Below is a small trained network, with its code and all its weights. Each question gives an input and a class and asks what happens when units are switched off, that is, made to give their printed mean instead of their output.

import numpy as np


def w(rows, s, z=0):
    codes = np.array(rows[::2]) - 128.0
    scale = np.full(codes.shape[1], s)
    scale[-1] = z or s
    return codes * scale


def norm(h):
    return h / np.sqrt((h * h).mean(-1, keepdims=True) + 1e-5)


def f(y):
    return y / 2 * (1 + np.tanh(0.7978845608 * (y + 0.044715 * y**3)))


def log_softmax(a):
    a = a - a.max(-1, keepdims=True)
    return a - np.log(np.exp(a).sum(-1, keepdims=True))


def net(x, mask):
    res = np.array(x, float).reshape(1, 3) / 4 @ E
    u = 0
    for l in range(3):
        y = f(norm(res) @ A[l][:, :-1].T + A[l][:, -1])
        res = res + np.where(mask[u : u + 10], y, B[l][:, -1]) @ B[l][:, :-1]
        u += 10
    return log_softmax(norm(res)[-1] @ U[:, :-1].T + U[:, -1])


A, B = {}, {}
E = w([
[227,121,140,56,67,111,255,155,132,114,106,154],'x0',
[185,139,104,211,107,199,111,176,141,185,75,158],'x1',
[106,19,143,136,61,162,22,109,103,239,192,139],'x2',
],0.0082)
A[0] = w([
[73,165,154,120,115,140,102,155,133,33,166,134,119],'L0N1',
[131,182,180,107,151,82,206,128,212,120,147,123,78],'L0N2',
[44,121,150,83,143,134,101,27,77,115,144,82,251],'L0N3',
[159,127,144,90,110,109,190,87,141,77,205,94,40],'L0N4',
[208,184,78,152,130,87,137,163,161,104,140,171,38],'L0N5',
[126,92,119,73,38,173,98,155,121,165,152,255,75],'L0N6',
[122,74,218,94,131,96,94,83,63,185,239,166,6],'L0N7',
[63,70,193,112,111,107,54,74,114,144,204,151,156],'L0N8',
[189,126,129,77,159,107,160,124,188,112,113,136,39],'L0N9',
[109,71,169,78,123,104,69,76,54,166,185,114,84],'L0N10',
],0.0066,0.0018)
B[0] = w([
[146,131,167,5,244,165,135,137,159,101,93,221,169],'L0N1',
[130,89,184,109,174,64,125,94,124,114,106,188,204],'L0N2',
[171,142,170,186,24,245,118,151,110,72,136,138,237],'L0N3',
[114,82,122,166,84,60,138,176,55,165,50,154,190],'L0N4',
[145,112,57,125,110,166,85,85,145,129,166,86,172],'L0N5',
[104,219,125,95,152,118,87,172,209,180,124,217,206],'L0N6',
[97,30,89,163,82,75,111,105,157,211,215,94,227],'L0N7',
[116,77,195,222,102,98,76,125,184,164,227,66,254],'L0N8',
[133,69,149,116,90,105,132,112,169,72,162,111,173],'L0N9',
[94,22,138,160,120,77,103,129,254,211,146,69,228],'L0N10',
],0.0064,0.0072)
A[1] = w([
[98,208,92,101,211,40,243,112,135,101,61,186,198],'L1N1',
[169,111,120,107,75,35,207,79,39,83,73,119,23],'L1N2',
[162,148,55,199,108,121,82,171,96,213,53,183,98],'L1N3',
[105,89,135,207,132,216,63,104,103,114,152,111,132],'L1N4',
[90,102,183,82,69,97,234,104,63,96,111,138,4],'L1N5',
[125,106,199,73,69,169,118,178,101,154,109,254,65],'L1N6',
[113,178,184,205,141,224,126,176,159,49,107,118,94],'L1N7',
[92,181,113,141,222,85,177,176,101,119,118,33,170],'L1N8',
[152,60,127,90,43,85,197,169,112,86,56,120,131],'L1N9',
[194,140,131,30,72,177,143,151,133,205,136,163,21],'L1N10',
],0.0067,0.0032)
B[1] = w([
[79,115,210,63,169,128,90,177,160,152,130,139,254],'L1N1',
[88,185,154,184,82,49,181,112,15,121,86,53,196],'L1N2',
[199,118,112,83,150,145,235,226,154,87,116,115,171],'L1N3',
[175,147,116,84,62,69,164,86,106,98,130,103,202],'L1N4',
[235,170,160,142,79,111,176,154,101,62,95,55,173],'L1N5',
[131,254,95,77,212,162,147,153,206,170,91,150,157],'L1N6',
[83,96,71,136,145,141,88,74,45,96,130,151,178],'L1N7',
[106,167,220,119,120,130,111,162,138,217,118,145,156],'L1N8',
[144,173,127,108,90,119,135,73,117,160,127,63,199],'L1N9',
[114,194,84,72,94,180,166,53,167,203,176,185,153],'L1N10',
],0.008,0.0089)
A[2] = w([
[48,80,130,148,80,36,112,77,17,65,95,118,127],'L2N1',
[71,209,127,125,142,127,3,74,75,68,157,111,20],'L2N2',
[122,131,186,146,138,39,208,119,157,176,82,24,167],'L2N3',
[193,65,95,107,63,96,179,131,67,168,156,153,74],'L2N4',
[75,66,166,176,215,130,208,189,107,43,124,246,154],'L2N5',
[159,56,70,157,119,161,140,239,108,65,75,63,104],'L2N6',
[186,165,70,196,169,205,187,162,91,46,111,102,96],'L2N7',
[123,95,124,166,29,82,194,76,130,70,132,99,98],'L2N8',
[147,174,167,71,62,31,155,115,60,76,90,69,4],'L2N9',
[91,113,209,153,106,138,183,115,91,74,149,71,96],'L2N10',
],0.0058,0.0037)
B[2] = w([
[132,185,43,179,93,178,220,118,151,193,101,177,210],'L2N1',
[80,153,119,167,95,151,161,63,160,87,63,170,158],'L2N2',
[95,159,173,239,88,124,102,158,82,84,94,120,254],'L2N3',
[77,94,117,139,157,127,67,93,163,119,119,167,147],'L2N4',
[164,62,98,82,133,121,67,130,170,193,185,149,163],'L2N5',
[118,55,122,56,254,115,148,154,65,109,190,55,134],'L2N6',
[146,44,110,113,125,108,79,106,80,113,165,105,152],'L2N7',
[113,180,120,80,220,137,73,147,97,133,133,117,190],'L2N8',
[187,182,177,179,148,119,152,145,69,108,109,32,227],'L2N9',
[141,102,84,159,175,67,197,184,69,154,89,113,183],'L2N10',
],0.0078,0.0064)
U = w([
[38,146,49,214,57,189,123,17,73,33,91,161,4],'0',
[189,218,248,170,80,41,209,200,53,43,37,35,240],'1',
[202,40,17,59,210,169,106,193,63,55,153,74,33],'2',
[47,161,210,54,204,163,39,143,167,73,49,213,123],'3',
[219,206,66,68,49,196,212,221,214,205,110,179,113],'4',
[80,44,188,220,1,58,57,118,211,212,226,54,247],'5',
],0.009,0.0028)

Each question gives the input, the list of numbers given to net, and the class t.
The units are the neurons (one row each of A and B). Each row of codes is followed by its name. A weight is (code - 128) times the scale printed after its matrix; where a second scale follows, it is the last column's (A, B and U).
mask holds one flag per neuron, layer by layer. A switched-off neuron (its flag False) gives its mean, the last column of its row in B, instead of its output. The means were averaged over made-up inputs and are rounded, as every weight is.
A unit's drop is (log p(t) with every unit on - log p(t) with that unit switched off) / (log p(t) with every unit on - log p(t) with every unit switched off).
most important unit: the unit with the biggest drop
k most important neurons: the k neurons with the biggest drops, biggest first
k most important neurons of layer l: the k neurons of layer l with the biggest drops, biggest first
drop of u: that unit's drop, to one decimal
input [-2,-2,-3], class 3: most important unit	L0N1
input [-3,-4,-1], class 0: 4 most important neurons	(L0N3 L1N7 L1N1 L1N4)
input [-8,-4,-5], class 0: 2 most important neurons	(L0N3 L1N7)
input [-4,-4,-3], class 3: 2 most important neurons	(L0N1 L0N7)
input [1,4,0], class 4: 3 most important neurons	(L0N8 L1N10 L0N6)
input [-6,0,-5], class 3: 2 most important neurons	(L0N8 L0N1)
input [-5,4,-2], class 2: 2 most important neurons	(L1N3 L0N8)
input [1,8,8], class 4: 2 most important neurons	(L0N6 L1N3)
input [0,8,0], class 2: 2 most important neurons of layer 2	(L2N6 L2N7)
input [-4,8,-8], class 2: 3 most important neurons	(L1N3 L0N5 L1N7)
input [3,8,-1], class 4: 2 most important neurons	(L1N10 L0N8)
input [0,3,-3], class 2: 2 most important neurons	(L0N5 L1N9)
input [-7,-8,-2], class 0: 2 most important neurons of layer 2	(L2N2 L2N1)
input [-7,8,2], class 2: most important unit	L1N3
input [-4,2,-3], class 3: 2 most important neurons of layer 0	(L0N8 L0N3)
input [-6,-2,-5], class 3: 2 most important neurons of layer 0	(L0N1 L0N8)
input [-2,-1,-1], class 0: drop of L1N7	0.2
input [7,4,2], class 4: drop of L1N3	0.0
input [-3,-3,-7], class 3: drop of L1N1	0.1
input [-4,5,-5], class 3: most important neuron of layer 0	(L0N3)
